Below are the code and all the weights of a small trained network. Each question names an input and a class and asks about switching units off, where a switched-off unit gives its printed mean instead of its output.

import numpy as np


def w(rows, s, z=0):
    codes = np.array(rows[::2]) - 128.0
    scale = np.full(codes.shape[1], s)
    scale[-1] = z or s
    return codes * scale


def norm(h):
    return h / np.sqrt((h * h).mean(-1, keepdims=True) + 1e-5)


def f(y):
    return y / 2 * (1 + np.tanh(0.7978845608 * (y + 0.044715 * y**3)))


def log_softmax(a):
    a = a - a.max(-1, keepdims=True)
    return a - np.log(np.exp(a).sum(-1, keepdims=True))


def net(x, mask):
    res = np.array(x, float).reshape(1, 6) / 4 @ E
    u = 0
    for l in range(2):
        y = f(norm(res) @ A[l][:, :-1].T + A[l][:, -1])
        res = res + np.where(mask[u : u + 10], y, B[l][:, -1]) @ B[l][:, :-1]
        u += 10
    return log_softmax(norm(res)[-1] @ U[:, :-1].T + U[:, -1])


A, B = {}, {}
E = w([
[103,52,99,95,162,115],'x0',
[154,152,32,100,87,224],'x1',
[171,75,140,142,149,190],'x2',
[115,125,128,148,117,149],'x3',
[185,131,181,2,163,98],'x4',
[204,137,52,110,180,107],'x5',
],0.0084)
A[0] = w([
[109,177,92,229,94,127,172],'0.n0',
[81,188,176,208,41,166,94],'0.n1',
[100,184,115,121,49,2,253],'0.n2',
[162,196,168,148,156,113,151],'0.n3',
[91,133,117,61,65,180,125],'0.n4',
[176,123,124,88,124,217,122],'0.n5',
[65,149,100,45,144,230,115],'0.n6',
[121,128,168,39,192,66,185],'0.n7',
[79,121,93,129,113,64,114],'0.n8',
[129,229,90,138,126,75,128],'0.n9',
],0.01,0.0045)
B[0] = w([
[34,54,200,40,117,52,228],'0.n0',
[87,254,205,109,117,48,219],'0.n1',
[72,119,45,84,87,99,252],'0.n2',
[103,93,126,94,135,100,167],'0.n3',
[189,142,5,156,188,100,178],'0.n4',
[43,122,82,217,156,160,183],'0.n5',
[231,108,39,200,180,139,190],'0.n6',
[6,236,108,74,144,132,253],'0.n7',
[181,93,73,137,119,107,156],'0.n8',
[99,134,123,81,44,113,183],'0.n9',
],0.0086,0.0068)
A[1] = w([
[94,95,80,135,101,71,185],'1.n0',
[186,74,103,147,99,210,93],'1.n1',
[148,183,123,49,132,72,183],'1.n2',
[161,140,148,225,139,176,128],'1.n3',
[64,177,193,111,157,98,184],'1.n4',
[67,136,86,139,209,103,130],'1.n5',
[77,98,135,197,172,154,210],'1.n6',
[65,184,171,120,136,134,227],'1.n7',
[154,113,72,249,81,136,251],'1.n8',
[225,106,78,113,181,185,160],'1.n9',
],0.011,0.0026)
B[1] = w([
[174,74,68,76,124,122,213],'1.n0',
[160,174,126,216,76,86,151],'1.n1',
[53,98,218,78,59,254,230],'1.n2',
[108,107,73,116,64,103,143],'1.n3',
[148,174,65,82,36,121,254],'1.n4',
[243,158,206,111,195,228,223],'1.n5',
[172,143,235,101,123,125,164],'1.n6',
[123,169,199,80,68,140,234],'1.n7',
[121,152,137,151,6,47,181],'1.n8',
[133,143,227,141,127,150,186],'1.n9',
],0.0071,0.0091)
U = w([
[87,131,120,195,181,87,2],'0',
[171,146,161,116,221,172,180],'1',
[132,57,196,161,126,69,94],'2',
[42,170,149,63,35,100,192],'3',
[206,123,84,254,96,146,160],'4',
[132,78,36,106,106,95,141],'5',
[117,134,125,192,159,96,14],'6',
],0.016,0.006)

Each question gives the input, the list of numbers given to net, and the class t.
The units are the neurons (one row each of A and B). Each row of codes is followed by its name. A weight is (code - 128) times the scale printed after its matrix; where a second scale follows, it is the last column's (A, B and U).
mask holds one flag per neuron, layer by layer. A switched-off neuron (its flag False) gives its mean, the last column of its row in B, instead of its output. The means were averaged over made-up inputs and are rounded, as every weight is.
A unit's drop is (log p(t) with every unit on - log p(t) with that unit switched off) / (log p(t) with every unit on - log p(t) with every unit switched off).
unit that matters most: the unit with the biggest drop
top k neurons: the k neurons with the biggest drops, biggest first
top k neurons in layer l: the k neurons of layer l with the biggest drops, biggest first
drop of u: that unit's drop, to one decimal
input [-1,3,7,5,6,6], class 1: top 2 neurons -> [1.n9 1.n4]
input [1,6,-5,-2,2,1], class 5: top 2 neurons in layer 0 -> [0.n9 0.n2]
input [2,6,1,4,-5,2], class 4: unit that matters most -> 0.n2
input [-6,4,4,3,-3,7], class 4: top 4 neurons in layer 1 -> [1.n2 1.n7 1.n1 1.n4]
input [-1,8,-8,-6,0,8], class 5: top 3 neurons -> [0.n1 1.n7 0.n7]
input [6,1,-3,-3,-7,-1], class 5: top 2 neurons -> [0.n7 0.n8]
input [-7,-5,7,6,1,7], class 2: top 2 neurons in layer 1 -> [1.n5 1.n3]
input [-7,8,-3,8,1,7], class 4: top 2 neurons in layer 0 -> [0.n7 0.n1]
input [6,1,1,-5,3,4], class 1: top 3 neurons -> [1.n5 0.n1 0.n0]
input [-3,0,5,-2,1,4], class 4: top 3 neurons -> [0.n0 0.n7 0.n1]
input [-2,6,-7,-6,2,3], class 5: top 2 neurons -> [0.n1 1.n7]
input [7,3,8,1,4,-6], class 4: top 2 neurons in layer 0 -> [0.n6 0.n0]
input [6,-3,4,7,-1,0], class 2: top 2 neurons -> [0.n7 0.n1]
input [5,2,-8,-5,-2,-3], class 5: unit that matters most -> 0.n8
input [3,-6,5,4,-4,-2], class 2: top 3 neurons in layer 1 -> [1.n2 1.n6 1.n8]
input [0,1,5,-3,6,8], class 1: drop of 0.n5 -> 0.1
input [7,5,1,3,6,4], class 1: drop of 1.n1 -> 0.0
input [4,-2,0,-3,-7,5], class 5: drop of 1.n2 -> 0.1
input [4,3,-3,-7,0,-2], class 5: drop of 0.n6 -> -0.1
input [7,2,-4,1,6,-8], class 1: top 3 neurons in layer 1 -> [1.n5 1.n8 1.n4]
